Here is a tiny trained network, its code and every weight. The questions are about switching its units off for an input and a class, where a switched-off unit gives its printed mean instead of its output.

import numpy as np


def w(rows, s, z=0):
    codes = np.array(rows[::2]) - 128.0
    scale = np.full(codes.shape[1], s)
    scale[-1] = z or s
    return codes * scale


def f(y):
    return y / 2 * (1 + np.tanh(0.7978845608 * (y + 0.044715 * y**3)))


def log_softmax(a):
    a = a - a.max(-1, keepdims=True)
    return a - np.log(np.exp(a).sum(-1, keepdims=True))


def net(x, mask):
    res = np.array(x, float).reshape(1, 3) / 4 @ E
    y = f(res @ A[0][:, :-1].T + A[0][:, -1])
    res = res + np.where(mask, y, B[0][:, -1]) @ B[0][:, :-1]
    return log_softmax(res[-1] @ U[:, :-1].T + U[:, -1])


A, B = {}, {}
E = w([
[49,78,133,76,178,90],'x0',
[147,2,157,116,80,111],'x1',
[48,123,12,210,119,89],'x2',
],0.006)
A[0] = w([
[143,126,152,117,130,124,208],'n1',
[197,218,174,108,125,142,209],'n2',
[103,41,163,75,143,116,200],'n3',
[128,86,186,58,139,126,250],'n4',
[159,145,158,90,138,131,141],'n5',
[122,108,113,142,124,125,188],'n6',
[131,116,120,148,113,111,135],'n7',
[53,113,65,174,130,116,211],'n8',
[119,202,85,167,140,130,172],'n9',
[143,132,141,127,133,123,177],'n10',
[164,142,138,147,121,134,213],'n11',
[134,137,133,117,140,126,163],'n12',
[105,194,93,150,145,137,204],'n13',
[123,128,131,124,132,130,101],'n14',
[123,145,94,160,118,143,208],'n15',
[91,190,95,142,139,127,173],'n16',
[125,89,181,53,124,122,222],'n17',
[231,194,166,142,106,141,241],'n18',
[155,48,99,199,86,125,215],'n19',
[78,245,77,158,140,131,228],'n20',
[78,119,81,147,119,115,196],'n21',
[110,62,191,40,136,127,217],'n22',
[38,124,42,166,125,112,214],'n23',
[166,42,93,203,85,117,211],'n24',
],0.011,0.0025)
B[0] = w([
[62,126,169,128,95,131,159],'n1',
[132,243,128,125,64,201,242],'n2',
[100,103,33,95,85,97,218],'n3',
[41,97,141,60,76,132,225],'n4',
[173,143,121,88,156,174,167],'n5',
[67,135,120,148,116,121,147],'n6',
[149,115,107,132,152,145,135],'n7',
[87,175,127,121,218,112,220],'n8',
[201,131,93,135,143,67,190],'n9',
[92,132,152,133,106,130,144],'n10',
[81,130,174,157,83,131,165],'n11',
[96,137,144,129,102,127,138],'n12',
[109,161,141,154,94,59,185],'n13',
[157,122,120,118,137,131,123],'n14',
[66,131,130,178,109,95,162],'n15',
[173,123,155,130,140,66,174],'n16',
[120,81,115,47,124,140,215],'n17',
[183,148,210,152,71,182,253],'n18',
[98,65,101,190,144,183,203],'n19',
[120,169,157,166,80,4,233],'n20',
[80,167,122,127,170,113,182],'n21',
[106,69,84,29,98,123,237],'n22',
[113,156,148,118,254,88,239],'n23',
[114,48,108,192,154,192,208],'n24',
],0.029,0.0063)
U = w([
[79,38,33,3,95,124,182],'0',
[161,181,200,54,86,250,174],'1',
[158,48,134,218,86,220,156],'2',
[87,98,70,168,222,164,120],'3',
[223,131,108,95,180,175,9],'4',
[144,182,150,133,203,16,119],'5',
[246,196,171,183,42,103,137],'6',
],0.0044,0.0013)

Each question gives the input, the list of numbers given to net, and the class t.
The units are the neurons (one row each of A and B). Each row of codes is followed by its name. A weight is (code - 128) times the scale printed after its matrix; where a second scale follows, it is the last column's (A, B and U).
mask holds one flag per neuron, in row order. A switched-off neuron (its flag False) gives its mean, the last column of its row in B, instead of its output. The means were averaged over made-up inputs and are rounded, as every weight is.
A unit's drop is (log p(t) with every unit on - log p(t) with that unit switched off) / (log p(t) with every unit on - log p(t) with every unit switched off).
The circuit of an input: a set's keep is (log p(t) with only the set's units on - log p(t) with every unit switched off) / (log p(t) with every unit on - log p(t) with every unit switched off). Starting from the 12 units with the biggest drops (on a tie, the unit counted first), units are removed one at a time, each time the one whose removal leaves the highest keep (on an exact tie, the one counted first), for as long as the keep stays at least 0.8.
units of the circuit, in order: the units of the circuit, biggest drop first
unit that matters most: the unit with the biggest drop
top k neurons: the k neurons with the biggest drops, biggest first
drop when u is switched off: that unit's drop, to one decimal
input [-5,2,8], class 3: units of the circuit, in order : [n24; n18]
input [6,4,4], class 3: unit that matters most : n23
input [-8,1,1], class 6: units of the circuit, in order : [n4; n18]
input [-4,1,3], class 3: top 3 neurons : [n24; n19; n18]
input [-6,1,3], class 2: top 2 neurons : [n24; n19]
input [-7,5,-2], class 2: top 2 neurons : [n24; n19]
input [-3,3,-5], class 1: top 2 neurons : [n18; n2]
input [4,1,2], class 3: drop when n23 is switched off : 0.2
input [-6,4,-3], class 1: drop when n2 is switched off : 0.2
input [1,-7,-7], class 1: drop when n2 is switched off : 0.1
input [5,-7,4], class 5: drop when n9 is switched off : 0.0
